Here is a tiny trained network, its code and every weight. The questions are about switching its units off for an input and a class, where a switched-off unit gives its printed mean instead of its output.

import numpy as np


def w(rows, s, z=0):
    codes = np.array(rows[::2]) - 128.0
    scale = np.full(codes.shape[1], s)
    scale[-1] = z or s
    return codes * scale


def norm(h):
    return h / np.sqrt((h * h).mean(-1, keepdims=True) + 1e-5)


def f(y):
    return np.maximum(y, 0)


def log_softmax(a):
    a = a - a.max(-1, keepdims=True)
    return a - np.log(np.exp(a).sum(-1, keepdims=True))


def net(x, mask):
    res = np.array(x, float).reshape(1, 2) / 4 @ E
    u = 0
    for l in range(2):
        y = f(norm(res) @ A[l][:, :-1].T + A[l][:, -1])
        res = res + np.where(mask[u : u + 11], y, B[l][:, -1]) @ B[l][:, :-1]
        u += 11
    return log_softmax(norm(res)[-1] @ U[:, :-1].T + U[:, -1])


A, B = {}, {}
E = w([
[33,173,177,176,51,151],'x0',
[110,2,101,178,126,179],'x1',
],0.0077)
A[0] = w([
[128,84,110,255,96,156,54],'L0N1',
[108,52,181,211,139,216,213],'L0N2',
[167,149,151,72,136,78,2],'L0N3',
[70,161,181,175,57,78,48],'L0N4',
[124,103,88,46,189,23,120],'L0N5',
[44,122,146,116,50,172,7],'L0N6',
[142,209,44,86,115,72,84],'L0N7',
[80,131,191,216,70,79,16],'L0N8',
[192,37,74,99,198,146,172],'L0N9',
[143,153,22,94,125,75,13],'L0N10',
[77,191,149,169,177,33,56],'L0N11',
],0.0084,0.0056)
B[0] = w([
[72,79,39,210,136,64,186],'L0N1',
[1,159,156,162,191,184,254],'L0N2',
[128,112,186,218,248,193,151],'L0N3',
[108,110,37,55,37,72,200],'L0N4',
[138,133,169,74,163,194,204],'L0N5',
[95,53,227,59,187,144,177],'L0N6',
[74,196,115,181,67,54,189],'L0N7',
[142,146,235,235,242,192,180],'L0N8',
[192,117,22,120,63,34,253],'L0N9',
[62,179,104,154,69,17,147],'L0N10',
[36,130,156,120,143,66,170],'L0N11',
],0.0071,0.0081)
A[1] = w([
[239,120,112,63,84,140,20],'L1N1',
[65,142,125,192,237,115,144],'L1N2',
[176,42,71,150,120,108,133],'L1N3',
[140,199,213,134,150,163,122],'L1N4',
[101,112,223,158,165,231,76],'L1N5',
[156,209,214,137,159,117,74],'L1N6',
[79,149,197,190,53,85,10],'L1N7',
[134,202,127,96,60,221,2],'L1N8',
[111,33,72,224,101,236,33],'L1N9',
[249,109,121,20,108,133,65],'L1N10',
[164,137,191,144,237,109,222],'L1N11',
],0.011,0.0068)
B[1] = w([
[126,81,105,35,100,234,159],'L1N1',
[192,104,173,105,162,134,254],'L1N2',
[183,91,84,176,97,142,200],'L1N3',
[142,76,73,166,182,136,177],'L1N4',
[49,37,193,184,135,178,188],'L1N5',
[190,116,198,110,202,68,178],'L1N6',
[144,121,82,96,66,150,189],'L1N7',
[58,73,59,171,43,33,128],'L1N8',
[168,203,91,146,35,8,194],'L1N9',
[54,151,156,57,146,243,178],'L1N10',
[68,147,154,191,137,179,192],'L1N11',
],0.012,0.0089)
U = w([
[223,175,229,120,229,84,243],'0',
[152,188,168,189,70,204,1],'1',
[47,35,242,237,94,175,243],'2',
[157,165,171,177,74,186,1],'3',
[246,74,61,50,133,229,201],'4',
[111,218,174,41,20,23,163],'5',
[215,76,42,230,68,42,225],'6',
[169,225,157,35,180,191,111],'7',
],0.013,0.0076)

Each question gives the input, the list of numbers given to net, and the class t.
The units are the neurons (one row each of A and B). Each row of codes is followed by its name. A weight is (code - 128) times the scale printed after its matrix; where a second scale follows, it is the last column's (A, B and U).
mask holds one flag per neuron, layer by layer. A switched-off neuron (its flag False) gives its mean, the last column of its row in B, instead of its output. The means were averaged over made-up inputs and are rounded, as every weight is.
A unit's drop is (log p(t) with every unit on - log p(t) with that unit switched off) / (log p(t) with every unit on - log p(t) with every unit switched off).
The circuit of an input: a set's keep is (log p(t) with only the set's units on - log p(t) with every unit switched off) / (log p(t) with every unit on - log p(t) with every unit switched off). Starting from the 12 units with the biggest drops (on a tie, the unit counted first), units are removed one at a time, each time the one whose removal leaves the highest keep (on an exact tie, the one counted first), for as long as the keep stays at least 0.8.
units of the circuit, in order: the units of the circuit, biggest drop first
top k neurons: the k neurons with the biggest drops, biggest first
top k neurons in layer l: the k neurons of layer l with the biggest drops, biggest first
drop of u: that unit's drop, to one decimal
input [7,-5], class 5: top 2 neurons -> (L0N4, L0N2)
input [1,-8], class 0: units of the circuit, in order -> (L1N6)
input [-2,-2], class 0: top 3 neurons -> (L0N4, L0N3, L0N5)
input [-4,3], class 4: top 3 neurons -> (L0N9, L0N1, L1N10)
input [-5,-3], class 7: top 2 neurons in layer 0 -> (L0N5, L0N2)
input [-4,-3], class 7: units of the circuit, in order -> (L0N5, L0N2, L1N10)
input [-7,-6], class 7: top 3 neurons -> (L0N2, L0N8, L0N5)
input [5,-3], class 5: top 4 neurons -> (L0N4, L0N2, L0N5, L0N3)
input [7,-6], class 5: top 2 neurons in layer 0 -> (L0N4, L0N2)
input [-3,-1], class 4: top 3 neurons -> (L0N2, L0N9, L0N5)
input [-8,-7], class 7: top 3 neurons -> (L0N2, L0N8, L1N10)
input [5,-4], class 5: top 2 neurons -> (L0N4, L0N2)
input [-7,-4], class 7: top 2 neurons -> (L0N5, L1N10)
input [1,7], class 6: units of the circuit, in order -> (L1N9)
input [2,-5], class 5: drop of L0N11 -> 0.0
input [0,-4], class 0: drop of L0N3 -> 0.1
input [3,-3], class 5: drop of L0N4 -> 1.4
